Below is a small trained network, with its code and all its weights. Each question gives an input and a target symbol and asks what happens when units are switched off, that is, made to give their printed mean instead of their output.

import numpy as np


def w(rows, s, z=0):
    codes = np.array(rows[::2]) - 128.0
    scale = np.full(codes.shape[1], s)
    scale[-1] = z or s
    return codes * scale


def norm(h):
    return h / np.sqrt((h * h).mean(-1, keepdims=True) + 1e-5)


def f(y):
    return np.maximum(y, 0)


def softmax(a):
    e = np.exp(a - a.max(-1, keepdims=True))
    return e / e.sum(-1, keepdims=True)


def log_softmax(a):
    a = a - a.max(-1, keepdims=True)
    return a - np.log(np.exp(a).sum(-1, keepdims=True))


def net(x, mask):
    ids = ['ΓΔΞΠΦΩαβεημτψ'.index(c) for c in x.split()]
    T = len(ids)
    res = E[ids] + P[:T]
    r = norm(res)
    for j in range(2):
        rows = slice(2 * j, 2 * j + 2)
        q, k, v = (r @ M[0][rows].T for M in (Q, K, V))
        z = softmax(np.where(np.tri(T) > 0, q @ k.T / 2**0.5, -1e9)) @ v
        o = O[0][rows]
        res = res + np.where(mask[j], z, o[:, -1]) @ o[:, :-1]
    y = f(norm(res) @ A[0][:, :-1].T + A[0][:, -1])
    res = res + np.where(mask[2:6], y, B[0][:, -1]) @ B[0][:, :-1]
    return log_softmax(norm(res)[-1] @ U[:, :-1].T + U[:, -1])


Q, K, V, O, A, B = {}, {}, {}, {}, {}, {}
E = w([
[168,77,101,208,85],'Γ',
[143,159,80,79,78],'Δ',
[94,159,133,99,144],'Ξ',
[125,123,103,131,212],'Π',
[133,3,124,162,157],'Φ',
[162,136,104,215,73],'Ω',
[148,109,94,183,89],'α',
[98,151,131,87,146],'β',
[114,168,161,176,143],'ε',
[110,155,131,173,183],'η',
[161,165,61,85,103],'μ',
[164,144,162,101,144],'τ',
[117,150,166,110,117],'ψ',
],0.027)
P = w([
[198,253,78,147,45],'0',
[166,228,94,142,78],'1',
[153,210,105,136,94],'2',
[140,188,115,143,105],'3',
[127,167,121,138,115],'4',
[123,147,131,145,125],'5',
[116,132,140,153,132],'6',
[107,107,141,156,139],'7',
[98,87,143,162,156],'8',
[93,64,154,168,153],'9',
[77,35,163,169,165],'10',
],0.011)
Q[0] = w([
[116,125,68,61,76],'H0',
[104,114,72,251,129],'H0',
[126,229,133,119,183],'H1',
[22,98,120,190,195],'H1',
],0.022)
K[0] = w([
[157,180,22,13,44],'H0',
[158,151,51,202,183],'H0',
[107,115,253,67,99],'H1',
[95,104,216,140,229],'H1',
],0.017)
V[0] = w([
[156,108,186,112,95],'H0',
[219,148,104,62,208],'H0',
[57,183,98,158,92],'H1',
[8,132,60,191,136],'H1',
],0.014)
O[0] = w([
[226,184,125,128,184,110],'H0',
[117,16,64,236,193,253],'H0',
[73,158,168,92,12,176],'H1',
[48,178,62,113,53,13],'H1',
],0.011,0.0057)
A[0] = w([
[99,120,146,99,21,13],'N0',
[69,246,69,116,124,213],'N1',
[177,160,156,154,208,253],'N2',
[218,112,141,2,93,121],'N3',
],0.013,0.0025)
B[0] = w([
[216,75,60,87,140,197],'N0',
[83,146,157,134,224,194],'N1',
[180,160,123,177,182,255],'N2',
[34,75,247,80,194,159],'N3',
],0.013,0.0096)
U = w([
[138,140,137,123,106,39],'Γ',
[231,112,133,76,60,49],'Δ',
[142,177,86,85,134,54],'Ξ',
[114,84,79,118,47,206],'Π',
[143,169,9,121,136,3],'Φ',
[155,178,96,72,97,144],'Ω',
[91,78,130,185,85,67],'α',
[147,74,114,43,126,177],'β',
[140,246,138,147,64,214],'ε',
[43,204,109,160,136,78],'η',
[67,160,133,137,131,88],'μ',
[198,131,149,178,172,133],'τ',
[94,127,250,129,101,233],'ψ',
],0.017,0.0058)

Each question gives the input, a string of symbols that net reads in full, and the target symbol t.
The units are the heads (2 rows each of Q, K, V and O) and the neurons (one row each of A and B). Each row of codes is followed by its name. A weight is (code - 128) times the scale printed after its matrix; where a second scale follows, it is the last column's (O, A, B and U).
mask holds one flag per unit, heads first, then neurons. A switched-off unit (its flag False) gives its mean, the last column of its rows in O or B, instead of its output. The means were averaged over made-up inputs and are rounded, as every weight is.
A unit's drop is (log p(t) with every unit on - log p(t) with that unit switched off) / (log p(t) with every unit on - log p(t) with every unit switched off).
unit that matters most: the unit with the biggest drop
top k neurons: the k neurons with the biggest drops, biggest first
heads that matter: for each layer, one digit per head in row order, 1 if its drop is at least 0.15 and else 0, layers parted by /
drop when u is switched off: that unit's drop, to one decimal
input Ξ η α τ τ η η μ, target Π: heads that matter : 10
input τ τ β Δ η Ω η Ω, target Π: unit that matters most : N0
input Γ τ Δ Π η Ξ, target η: heads that matter : 01
input Ξ Ω τ τ τ Ξ Φ Γ, target Δ: heads that matter : 11
input η ε τ α, target Π: heads that matter : 00
input η Γ Ξ β Π Ξ Φ ε, target ε: heads that matter : 11
input μ τ τ τ Δ β τ Γ, target β: heads that matter : 11
input Ξ η Ω Ξ η α, target Π: heads that matter : 00
input β Δ η τ β Δ α Ξ Γ μ, target β: top 2 neurons : (N3, N2)
input Δ τ τ η Φ, target Π: heads that matter : 01
input ψ Γ ψ τ τ η β ε, target η: top 3 neurons : (N1, N3, N0)
input τ η Ξ ψ τ, target ψ: heads that matter : 10
input μ η ψ τ, target ψ: heads that matter : 00
input Ξ Π β, target β: heads that matter : 11
input τ Γ Φ τ μ τ Ω, target ε: heads that matter : 11
input η Π Δ α τ τ μ, target β: top neuron : (N2)
input Φ τ μ α τ Δ η β, target η: top 2 neurons : (N1, N3)
input Φ α Π τ η τ τ Π Ω, target α: drop when N2 is switched off : -0.1
input τ Γ Δ, target β: drop when N3 is switched off : 0.2
input ε Ω η ε, target η: drop when N1 is switched off : 0.8
input η η η Π τ η η μ, target Π: top neuron : (N2)
